[ -44 -261   63 -417 -368  436 -295  -42   84  -70  365 -362  145   40
   39 -232 -213 -356  -96  446 -245 -367  206  290  379   94  348  -99
   28 -211 -223  -74 -240 -486   89   -8  150 -149] -> K780
[ -87 -368  364 -149   32  205  -73  -58   32   22  298  163  286  -54
 -186 -200   56   54  261  411  -96 -262   69  473  198  203  103 -190
 -264   39  -93  -35 -107 -531  -31 -105 -317   21] -> K780
[ -97   60 -197  -42  -89 -233  225   13   42  -31 -145   51 -439  203
  -23  131   57  141  278 -138  -16   68 -144 -157 -102  145 -351  -84
  392 -111 -170 -102  229  197   11   76 -193  -42] -> K557
[-153  117   18  112  143 -369  264   98  186    6 -117   64 -456  103
  -91    5  304   94  163 -370  144  296  -60 -167 -212  179 -438 -101
  290 -151   98 -137  221  304  174  139 -280    3] -> K246
[ -11  176  316 -307 -362  241 -322 -115   75   35  202  195  -84  -58
 -185 -281 -132 -339   20  347  -61 -622    4 -262  174  295  323   44
  -43  248  -89  101 -150 -287  -25 -144   70  -79] -> K382
[ -74  115  517  -49   79  -56  -99   93  178  153  240  356 -209 -218
 -201  -79  142   66  495   62   46 -423 -135  172  -70  330  -62  -37
  -36  589   75   38   38  -55  -29 -333   39  147] -> K780
[-230 -335   73 -114  203   54  -55  205  127  -83   -4   38  213   21
   37  225   17   89  305  152  -92 -104  204  477  120  -84 -167 -246
  160  234 -114  -16   43 -359  -38 -190 -274  161] -> K477
[-144  -34  456    9   15  -84   -1  141  196  132  206  445 -287  -74
 -169   46   83  113  506   16   17 -234  -55  238 -109  312 -150 -160
    1  629   67 -106  182   -5   38 -158  -80  286] -> K382
[  15  226  172 -171 -339 -127   98 -233 -127   95  109   -1 -543   28
 -153 -384   47  -98   28   58  -93 -237 -250 -223    2  450  -53  -20
   49 -366 -177  -60  -32  -37   69  116  -82 -259] -> K557
[-148 -385  365  -81  111    3  -91  269  111   42  191  242   72   30
   27  225  197  293  502  168 -165 -118  206  899   46  270  -95 -452
  110  215  -87 -233   12 -337  -26 -162 -541  321] -> K780
[ -36   89  330 -130 -209  181 -226  -94  164   27  138  305 -131 -105
 -210 -198  -34 -227   92  184   53 -413   11 -287   68  243  165   53
  -50  317   13   45   15 -121    8 -107   98  -26] -> K557
[  13 -116  155 -435 -403  435 -358  -84   14  -53  262 -313  153   31
   71 -316 -178 -436 -227  448 -298 -445  233  239  394   92  470  -54
    6 -265 -213  -11 -332 -462   72   10  135 -175] -> K477
[-195  148  152   79  242 -443  250   42   99   83  -92  224 -349   34
 -229 -167  310  174  232 -254  153  121 -245 -175 -229  296 -483 -103
   87 -258  156   19  119  207  158   89 -431  -40] -> K935
[  95  357  283 -359 -395  313 -398 -205   88   33  233 -102 -141 -216
  -93 -433 -164 -564 -261  250  -21 -673  -20 -427  210  142  491  249
  -15  219  -37  179 -228 -171  -10 -146  526 -266] -> K246
[ 136   44  328 -244 -467  296 -302 -291  -81   73  276  105 -154 -135
 -228 -631 -190 -384  -60  369   -3 -492 -168 -437  143  334  358  277
 -249   40  -24  128 -156 -216  -26  -30  325 -311] -> K780
[-141    9  205 -165  -88   36 -175  281  273   74   81  182 -134   23
  -63  160  -28 -108  291   -8  -61 -250  110  122   -5  114  -51 -124
  336  507   14  -45   47   35   54 -136    0  221] -> K354
[-232  -97  372   97  108 -119  -63  303  259   80  -34  493 -195  -72
 -158  244   77  177  588  -21   22 -233   46  245  -77  201 -266 -237
  189  697    7  -59  163  -73  -67 -306 -317  398] -> K382
[-177 -415   62   34  214  190 -151  354  196 -178   42 -244  343  -67
  -31   74  143   16  214  120   56  101  189  417  159 -108  -92  -16
   82  183  -55   37  -83 -313  -16 -333 -264  110] -> K354
[-186 -131  108 -117 -145  249 -365  229  357  -61  131  127  -20 -165
 -142  -67 -130 -261  149  119   79 -355  143 -292   80   26  221   78
  221  502  169   69   80  -61  -84 -184  192   96] -> K891
[-335   34  -62  130  237 -384  277  258  231  -47 -271   57 -506  153
   68  262  225  205  364 -331   24  194  -82  141 -184  -27 -586 -200
  536  123  -28 -132  308  264   87    2 -320  225] -> K354
[ -86   80  132  -10   -7 -340  233  -79  -93   76    4  190 -588  116
 -118 -103  184  200  280 -136   55   73 -248 -119 -186  324 -326 -107
  150 -177  -21  -96  238  195   84   50 -186 -116] -> K477
[ -41   29  477 -178 -269  120 -326   60  117   91  318  222 -291 -116
 -164 -282   10 -120  341  222  -48 -562   32   13   67  457  238  -16
    6  433   -7  -33  -38 -155  -35 -221    9  130] -> K935
[  15   51  429 -153 -242  -44 -248   65   11  163  305  312 -204 -201
 -302 -350   21  -45  370  186   29 -487 -156 -161  -13  551   17   11
  -75  272   42   18  -34 -132   -7 -116 -143  -26] -> K780
[ -37   76  147 -294 -279  259 -293   17  185   -3  145   20  -49  -62
  -46  -12 -181 -304   55  216  -35 -461   62 -176  151   75  224   79
  197  377  -84   80  -69 -128  -58 -144  266  -40] -> K715
[-135   77 -186    7   29 -156   58  284  219  -94 -128 -210 -288   66
  108  115  184   27  125 -257   47  161   11  -37  -92  -36 -218   -3
  500  -86   41  -27  109  291   29   33 -134   47] -> K715
[-171 -455   88  -75   91  214   11  285  277 -115  143 -146  191  -75
   20  142   41   -6  236  136 -107   92  216  603  189 -112  -84 -234
  178  250 -107 -140  101 -322  -35  -66 -155  212] -> K477
[ -15  126   50 -264 -294  274 -354  126  246  -68  105 -163  -53 -111
   44   -2 -120 -385   -2  108  -53 -457   95 -228  179    9  239  148
  314  416  -75   78  -87  -55  -68 -174  370  -41] -> K477
[-155  126 -151  -16  -15  -90  192  -41  198  -64 -111  -72 -353   58
  -68   -7   84  -90   42 -122   97   41 -112 -329  -63    6 -224   21
  307 -130  -52   -1  178  131   77   82   32  -95] -> K715
[ -42   81  279 -230 -265  162 -299   18   98   67  190  168  -82 -120
  -75  -63 -103 -197  178  249  -86 -594   13  -27  124  177  223   24
   60  440  -90   51  -85 -151  -61 -217  140   16] -> K382
[-147 -457  341 -108    3  139  -59  150   90   59  304  113  105  -72
 -146 -180   36  157  440  324 -180 -201  135  680  196  266  -38 -306
  -84   75 -142 -168  -49 -530  -61  -98 -496  217] -> K891
[-193 -482  441   -9  154  -18   67  193   45  118  255  319  134  -73
 -197  -23  111  319  597  268 -197 -150  111  856  119  317 -170 -448
 -125  166 -113 -219   26 -529  -40  -89 -650  302] -> K891
[ -76  305 -108  -26   10 -216  243  -44   88  -49 -171  -96 -395  108
   23   46  155  -60  -54 -256   24   88 -110 -226  -89   22 -222   -7
  299 -105  -55  -18  118  223   70  104  -35  -35] -> K966
[ -94 -260   22 -314 -262  419 -274  108  192 -176  220 -343  185   63
  128   36 -124 -254  -44  366 -233 -264  306  403  347  -15  324 -114
  176   23 -245 -107 -145 -388   16 -106    3   60] -> K966
[-315 -378  243   57  400   -8   53  366  330  -45   17  244  237  -92
   13  398  210  287  479   37  -65  -13  209  827   -3  -83 -257 -396
  163  493   11  -85  117 -296  -90 -208 -506  471] -> K780
[-202 -580  374   78  212  -42  132  290  137   65  245  293  152 -100
 -236  128  181  409  716  166  -76   51  109  788   39  303 -340 -367
  -47  312 -111 -253  161 -394  -37 -150 -662  325] -> K557
[  55  164  129 -396 -405  282 -372  -64  135   59  186  102  -66 -104
  -82  -96 -161 -354  -60  221  -28 -581   60 -354  124  178  303   82
  144  171  -58   77 -125  -67  -13  -42  255 -135] -> K715
[-114  106  154 -311 -353  227 -329  -26  171  -52  123   62 -165  -10
   -8 -130 -181 -371  -28  228  -87 -565   93 -317  169  100  282   30
  223  323  -61   27  -18 -105  -59 -131  227   -6] -> K966
[  28 -353  301 -288 -284  311 -225  -73  -57  -40  286  -20    8   76
   26 -261   41  -83  108  380 -163 -229  175  430  215  292  265 -127
  -35 -107 -169 -146 -132 -416  -19  -58 -172  -87] -> K246
[-210 -287  242 -239  -34  146 -133  183  220   -2  190   11  110  -10
   18  159   32   33  247  271 -205 -247  261  711  209  125   43 -387
  222  121 -144 -157  -66 -432   25 -146 -347  223] -> K382
[-182  101   77  207  233 -433  383  127  154    2 -170  219 -504   68
  -82  154  323  313  440 -339  107  235 -130   11 -252  183 -566 -129
  234  186  -13 -142  362  241   35   22 -393  209] -> K715
[-225   50  422  -23  148 -164 -108  356  307   99  168  299 -154  -82
  -77  132  128   57  504 -124   15 -281   60  270 -109  227 -144 -141
  193  673  171  -41  114   72   56 -235  -39  345] -> K715
[-100 -355  478   -5  194   51  -88  126    2   81  332  280  115 -178
 -181 -209  153  281  599  316  -13 -269  -31  663   40  345  -19 -170
 -212  316    8  -11  -12 -453  -94 -269 -359  251] -> K477
[-350 -474  -67 -110    5  191  -74  394  340 -200  -75 -215  106   60
  144  447  -89  -13  184  118 -136   91  373  552  167 -245  -66 -294
  557  342 -167 -151  134 -285  -69 -189 -268  351] -> K382
[ -85 -201  -99 -434 -402  414 -385  230  211  -98  218 -445  133   16
  191    7 -230 -367  -70  333 -294 -379  328  312  342    3  359 -155
  421  -56 -196 -104 -202 -339  -19  -20  105   56] -> K780
[-121   -6   61 -203 -218  202 -305  255  293  -76   49 -125  -99  -74
  -29   99 -120 -325  133   33  -15 -280  177 -167   96   27  138  140
  408  560  -47   53   42  -29   -6 -241  269   79] -> K935
[-176  166 -189 -144 -182 -104  204  -55  160  -99 -143 -137 -514  201
  103  130    4 -125   29  -71 -100   -3  -70 -130    2  -14 -211 -122
  516  -28 -214 -122  206  110   33  144    0    7] -> K780
[-157  103  190   53   67 -251  262 -184  -28   42   20  304 -431  108
 -175 -205  167  134  281    5    2  -42 -243  -90  -76  258 -293 -102
  -15  -76  -50  -51  196  -39   55  105 -269  -79] -> K477
[ -95 -133  107 -167 -259  137 -188  215  257   10  226  -39 -155 -168
  -85  -23 -132 -135  280   97  -35 -320   24  -25   76  181  -12    0
  242  392 -107  -67   50  -71  -96 -109   66  124] -> K557
[ -44  230  276 -450 -552  328 -400 -151  126   34  297  -74 -167  -99
 -106 -361 -249 -580 -197  378 -188 -777   65 -328  301  225  476   58
   91  177 -157   47 -193 -265   32  -91  353 -150] -> K966
[ -82  190   28  -40    5 -310  190   14   52   32 -134  247 -507  218
  -41  129  221  214  325 -201    6   16  -61  -42 -178  281 -310 -155
  335   -9  -59 -130  201  227   77   59 -359   99] -> K246
[-255   22  -86   42   23 -324  222   95  134  -42 -152   41 -437  168
  -64   12  143   41  173 -204   18  157  -64 -147 -109  103 -421 -130
  343 -124  -34 -112  227  175  139  181 -331    8] -> K246
[-152  207 -320 -202 -302  -23   34 -122   76 -178 -274 -217 -522  236
   88    5 -126 -330 -165  -25  -35  -74  -37 -552   14  -49  -37  117
  522  -96 -212   39  202  113   54  130  201 -168] -> K477
[-148 -378  129 -306  -97  274 -224  222  143 -106  150  -22  187  143
  164  215   25    6  220  296 -232 -203  316  674  197   34  149 -316
  302   92 -157 -167  -90 -329  -52 -108 -312  185] -> K354
[ -28    9  135 -298 -415  328 -281    4  203  -49  151  -29 -157   -7
  -22  -57 -171 -378   -7  180 -121 -413  120 -177  185   43  294   75
  260  373 -126  -25  -52 -101  -55  -94  284  -35] -> K354
[-155  -59  -14   19   15 -144  287   -5  158  -64  -66   59 -552  179
   55  164  142  179  366 -152  -17  152  -81  115  -96   69 -314 -108
  375  125 -148 -177  323  167  -29   11  -99   91] -> K935
[  82    8  378 -173 -213  196 -203 -139   68   60  308  199 -115 -172
 -194 -233   -9 -111  219  227  112 -428 -126 -111   37  305  179  168
 -151  427  -33   61  -46 -151  -61 -204  167  -57] -> K382
[  82  340  124 -193 -205 -115    1 -269 -155   54  138  -48 -474   18
  -40 -360   88 -112  -56   25   -4 -268 -214 -227    9  286   56   50
  -35 -306  -82   19  -76   37   79   79   69 -294] -> K891
[  14  191  149 -368 -483  313 -350  -20  202    2  205 -235 -214 -169
  -99 -326 -183 -548 -213  181  -61 -534    2 -402  219  110  353  149
  193  171  -77   92 -157 -102    0 -105  427 -216] -> K891
[-292 -387  126 -193  -92  231 -124  247  251 -130  151 -140  183   71
    7   82  -38  -52  196  340 -266 -201  294  584  318   38   55 -347
  239   35 -202 -154  -34 -471   42 -124 -377  213] -> K966
[-165 -416  247 -101  151  112 -102  277  208  -61  223    0  193    9
    1  123  169  126  395  138  -45  -47  259  709  142   97  -43 -236
   76  283  -47 -138   15 -329   18 -219 -317  238] -> K382
[-360 -497   37  -40  117   80   -4  439  275 -135  -50 -187  216   67
   66  351   -4  109  286  145 -250  109  349  765  229 -152 -168 -410
  403  125 -197 -206   40 -369  -19 -179 -526  334] -> K891
[ -93 -400  265 -124   35  145  -75  114    0  -38  254   67  302  -94
  -95  -43   45  109  316  317 -106 -185  101  565  157  159   46 -190
 -136  102 -122  -47  -70 -440  -69 -155 -327  101] -> K557
[-193 -448  430    1  222  -27   29  268  169   66  255  310  174  -81
 -133  125  207  308  519  120  -94  -17  187  780    9  228 -160 -364
  -42  304   31 -184   68 -307  -13 -144 -559  325] -> K966
[-133 -205   95 -330 -226  322 -275   55   90  -84  231 -185  234  -14
  -94 -189 -117 -264   -9  468 -218 -428  231  266  379  144  289 -148
   25 -122 -241   -1 -195 -592   32  -41 -241  -27] -> K966
[ -66   11  528 -164 -183  114 -189   47  197  194  409  384 -183 -232
 -255 -190  -21  -40  386  224 -102 -621  -35  188   91  407  168 -191
  -72  434    8  -64  -35 -226  -47 -173    8  151] -> K246
[-165 -427  100 -102   22  213  -65  166  224  -88  207  -32  151  -27
    3   54   15   -3  281  228  -93  -91  208  471  165   24   35 -177
  108  210  -69 -139   82 -312  -26  -68 -122  151] -> K966
[ -56  188  -12 -231 -311 -137   77 -164  -41   31   44 -117 -478   43
 -144 -326   18 -109  -27   58  -37 -148 -217 -356   18  305 -140   39
  184 -368 -173  -15   28   16   84  122 -169 -247] -> K891
[ 179  300   65 -398 -597  138 -128 -494 -254   31  182 -119 -422   88
  -34 -534 -106 -335 -264  297 -112 -463 -215 -419  131  394  289  177
  -65 -459 -297   50 -206 -142    6  176  148 -424] -> K557
[-183   38   25   -2   34 -378  179  192   69   52 -117   13 -513  184
  -68   58  174  199  346 -203   28  177 -149    6 -195  299 -497 -129
  409 -167  -81 -109  187  223  147   23 -401   39] -> K477
[-112   82  -36  -57  -39 -222  193   71   77   54   -4   42 -361   37
  -55   83   94  134  322  -92  -55  -82 -182   75  -94  199 -323 -123
  277    1 -143  -56  125   70   26   21 -189   71] -> K780
[-157  -55  -67  166  114 -365  372   92   45  -46 -143   14 -494  118
 -110  -51  214  184  271 -318  128  402 -233 -165 -227  119 -556   15
  211  -91    5 -101  294  279   79  125 -281  -20] -> K354
[   3  210 -263 -269 -427  -31   34  -97    1  -86 -131 -422 -494  238
   87 -134  -33 -290 -180  -67  -89   21  -71 -392   61  103 -144  140
  431 -434 -276  -46  -25  189  173  177   57 -264] -> K780
[ -75  232 -313 -234 -327   -8    0  -65  110 -172 -192 -297 -430  240
  168   78  -81 -279 -142  -63  -63  -78   -3 -401   42  -31  -33   89
  542  -73 -226  -26  107  176   47  133  144 -102] -> K935
[ -95 -366   73  -75  182  108 -120  200   98  -29  102   35  397  -99
  -66   61   92  124  203  140   39  -43   66  332   59   10  -38  -89
  -11  -31   76   38  -89 -200  -38 -139 -254   -7] -> K891
[-174 -170  236 -112 -201  150 -211  316  338   97  214   82 -262 -154
 -115   19 -122 -122  410   89  -69 -358   45  147   47  214  -38 -123
  310  534  -57 -102   68 -112  -43 -206   94  218] -> K891
[ -79 -203  105 -127    6  195 -211  126   72 -158   66 -272  390  -13
  -81 -161   79 -188  -63  240  -17  -24  171  142  231    8  113   88
  -54 -114  -84   98 -200 -323   93 -137 -248 -117] -> K935
[-147  129  -71 -108 -105 -227  203  -16   57   -2 -165  154 -545  168
   -6  148   78   81  226 -102  -51  -14 -103 -115 -146  189 -282 -118
  443  -18 -144  -96  258  162   23   99 -224   23] -> K966
[  41  215  -27 -228 -343   -2   38 -276  -88  -14   50  -44 -354  107
  -84 -307  -15 -196 -114  100  -64 -226 -185 -384   76  211   75   53
   79 -344 -144   31  -22  -16   41  148   54 -306] -> K780
